Below are the code and all the weights of a small trained network. Each question names an input and a target symbol and asks about switching units off, where a switched-off unit gives its printed mean instead of its output.

import numpy as np


def w(rows, s, z=0):
    codes = np.array(rows[::2]) - 128.0
    scale = np.full(codes.shape[1], s)
    scale[-1] = z or s
    return codes * scale


def norm(h):
    return h / np.sqrt((h * h).mean(-1, keepdims=True) + 1e-5)


def f(y):
    return y / 2 * (1 + np.tanh(0.7978845608 * (y + 0.044715 * y**3)))


def softmax(a):
    e = np.exp(a - a.max(-1, keepdims=True))
    return e / e.sum(-1, keepdims=True)


def log_softmax(a):
    a = a - a.max(-1, keepdims=True)
    return a - np.log(np.exp(a).sum(-1, keepdims=True))


def net(x, mask):
    ids = ['βγδεζηθμξπστφψω'.index(c) for c in x.split()]
    T = len(ids)
    res = E[ids] + P[:T]
    r = norm(res)
    for j in range(3):
        rows = slice(3 * j, 3 * j + 3)
        q, k, v = (r @ M[0][rows].T for M in (Q, K, V))
        z = softmax(np.where(np.tri(T) > 0, q @ k.T / 3**0.5, -1e9)) @ v
        o = O[0][rows]
        res = res + np.where(mask[j], z, o[:, -1]) @ o[:, :-1]
    y = f(norm(res) @ A[0][:, :-1].T + A[0][:, -1])
    res = res + np.where(mask[3:7], y, B[0][:, -1]) @ B[0][:, :-1]
    return log_softmax(norm(res)[-1] @ U[:, :-1].T + U[:, -1])


Q, K, V, O, A, B = {}, {}, {}, {}, {}, {}
E = w([
[159,148,111,125],'β',
[191,48,138,250],'γ',
[162,136,159,111],'δ',
[167,169,160,205],'ε',
[166,166,146,208],'ζ',
[164,196,144,83],'η',
[107,62,94,151],'θ',
[166,198,152,111],'μ',
[116,97,120,190],'ξ',
[118,94,126,191],'π',
[116,88,112,185],'σ',
[161,190,137,70],'τ',
[107,65,89,127],'φ',
[111,153,146,113],'ψ',
[117,171,117,121],'ω',
],0.02)
P = w([
[189,253,232,190],'0',
[178,227,220,189],'1',
[172,202,204,181],'2',
[164,181,189,180],'3',
[143,157,181,179],'4',
[139,138,173,174],'5',
[131,117,164,161],'6',
[120,113,155,180],'7',
[120,90,147,173],'8',
[116,71,131,182],'9',
[110,45,124,173],'10',
[107,34,119,165],'11',
[111,27,116,167],'12',
[135,47,136,186],'13',
],0.0052)
Q[0] = w([
[171,208,144,56],'head 0',
[153,163,108,158],'head 0',
[89,163,127,76],'head 0',
[168,107,81,187],'head 1',
[218,99,71,195],'head 1',
[175,6,170,186],'head 1',
[166,178,171,156],'head 2',
[148,189,167,134],'head 2',
[69,36,46,129],'head 2',
],0.011)
K[0] = w([
[254,82,151,136],'head 0',
[128,134,59,53],'head 0',
[230,119,217,182],'head 0',
[249,134,103,112],'head 1',
[228,60,64,95],'head 1',
[227,32,182,98],'head 1',
[36,170,229,108],'head 2',
[33,170,207,89],'head 2',
[239,66,89,181],'head 2',
],0.0082)
V[0] = w([
[51,91,239,95],'head 0',
[198,82,194,135],'head 0',
[68,158,175,194],'head 0',
[238,94,110,127],'head 1',
[118,73,244,88],'head 1',
[137,128,135,144],'head 1',
[147,171,84,96],'head 2',
[166,134,150,117],'head 2',
[177,134,125,184],'head 2',
],0.011)
O[0] = w([
[113,156,254,96,56],'head 0',
[205,9,176,141,182],'head 0',
[109,174,158,206,253],'head 0',
[166,25,89,121,193],'head 1',
[175,95,248,96,90],'head 1',
[135,122,137,142,167],'head 1',
[154,153,96,85,112],'head 2',
[147,107,113,105,163],'head 2',
[76,54,83,131,239],'head 2',
],0.0088,0.0039)
A[0] = w([
[149,104,179,181,94],'neuron 0',
[76,70,127,198,255],'neuron 1',
[178,126,111,136,99],'neuron 2',
[1,95,148,80,132],'neuron 3',
],0.0095,0.0075)
B[0] = w([
[158,103,149,57,143],'neuron 0',
[95,202,139,27,250],'neuron 1',
[240,79,88,182,131],'neuron 2',
[252,253,223,161,135],'neuron 3',
],0.0061,0.012)
U = w([
[141,81,4,117,137],'β',
[141,29,130,207,115],'γ',
[175,46,191,63,129],'δ',
[146,126,144,216,61],'ε',
[142,127,110,223,66],'ζ',
[160,157,106,65,103],'η',
[77,99,131,113,94],'θ',
[165,143,116,130,141],'μ',
[72,115,138,186,91],'ξ',
[82,101,160,180,75],'π',
[76,103,130,183,147],'σ',
[162,162,98,23,51],'τ',
[91,125,114,12,254],'φ',
[99,197,229,112,114],'ψ',
[72,232,64,131,156],'ω',
],0.012,0.0041)

Each question gives the input, a string of symbols that net reads in full, and the target symbol t.
The units are the heads (3 rows each of Q, K, V and O) and the neurons (one row each of A and B). Each row of codes is followed by its name. A weight is (code - 128) times the scale printed after its matrix; where a second scale follows, it is the last column's (O, A, B and U).
mask holds one flag per unit, heads first, then neurons. A switched-off unit (its flag False) gives its mean, the last column of its rows in O or B, instead of its output. The means were averaged over made-up inputs and are rounded, as every weight is.
A unit's drop is (log p(t) with every unit on - log p(t) with that unit switched off) / (log p(t) with every unit on - log p(t) with every unit switched off).
unit that matters most: the unit with the biggest drop
k most important neurons: the k neurons with the biggest drops, biggest first
which heads matter: for each layer, one digit per head in row order, 1 if its drop is at least 0.15 and else 0, layers parted by /
drop when u is switched off: that unit's drop, to one decimal
input σ φ φ, target φ: which heads matter => 000
input σ θ μ μ τ β μ, target β: unit that matters most => head 0
input β σ φ ψ ω ω φ ξ γ τ ψ ξ, target ψ: 2 most important neurons => [neuron 1; neuron 3]
input δ η δ η θ φ, target δ: which heads matter => 010
input θ φ γ φ δ ε, target δ: which heads matter => 110
input μ ψ μ σ ψ δ ω ω ξ, target ψ: which heads matter => 110
input σ π δ θ, target δ: which heads matter => 010
input γ ε ζ, target γ: which heads matter => 111
input η δ δ σ θ ω π φ ψ φ σ ε, target ψ: which heads matter => 100
input ω ζ θ, target ω: 2 most important neurons => [neuron 1; neuron 3]
input φ φ θ φ, target φ: 2 most important neurons => [neuron 1; neuron 3]
input ε φ σ β γ η β, target β: which heads matter => 000
input η η φ θ, target φ: which heads matter => 100
input ψ θ η π σ φ σ μ ε γ β θ ζ π, target β: unit that matters most => head 1
input ξ ω ε δ, target δ: which heads matter => 100
input φ γ γ ζ θ ψ σ ω ω η, target ω: 2 most important neurons => [neuron 3; neuron 0]
input ζ β ψ φ ω π ω φ γ σ ζ ψ θ, target ψ: 2 most important neurons => [neuron 3; neuron 1]
input σ ψ δ ω ω ψ ψ τ, target ψ: drop when neuron 1 is switched off => 0.1
input φ φ ω ξ, target ω: drop when head 0 is switched off => 0.4
input ω σ θ ξ ζ ξ δ π τ, target δ: unit that matters most => head 0
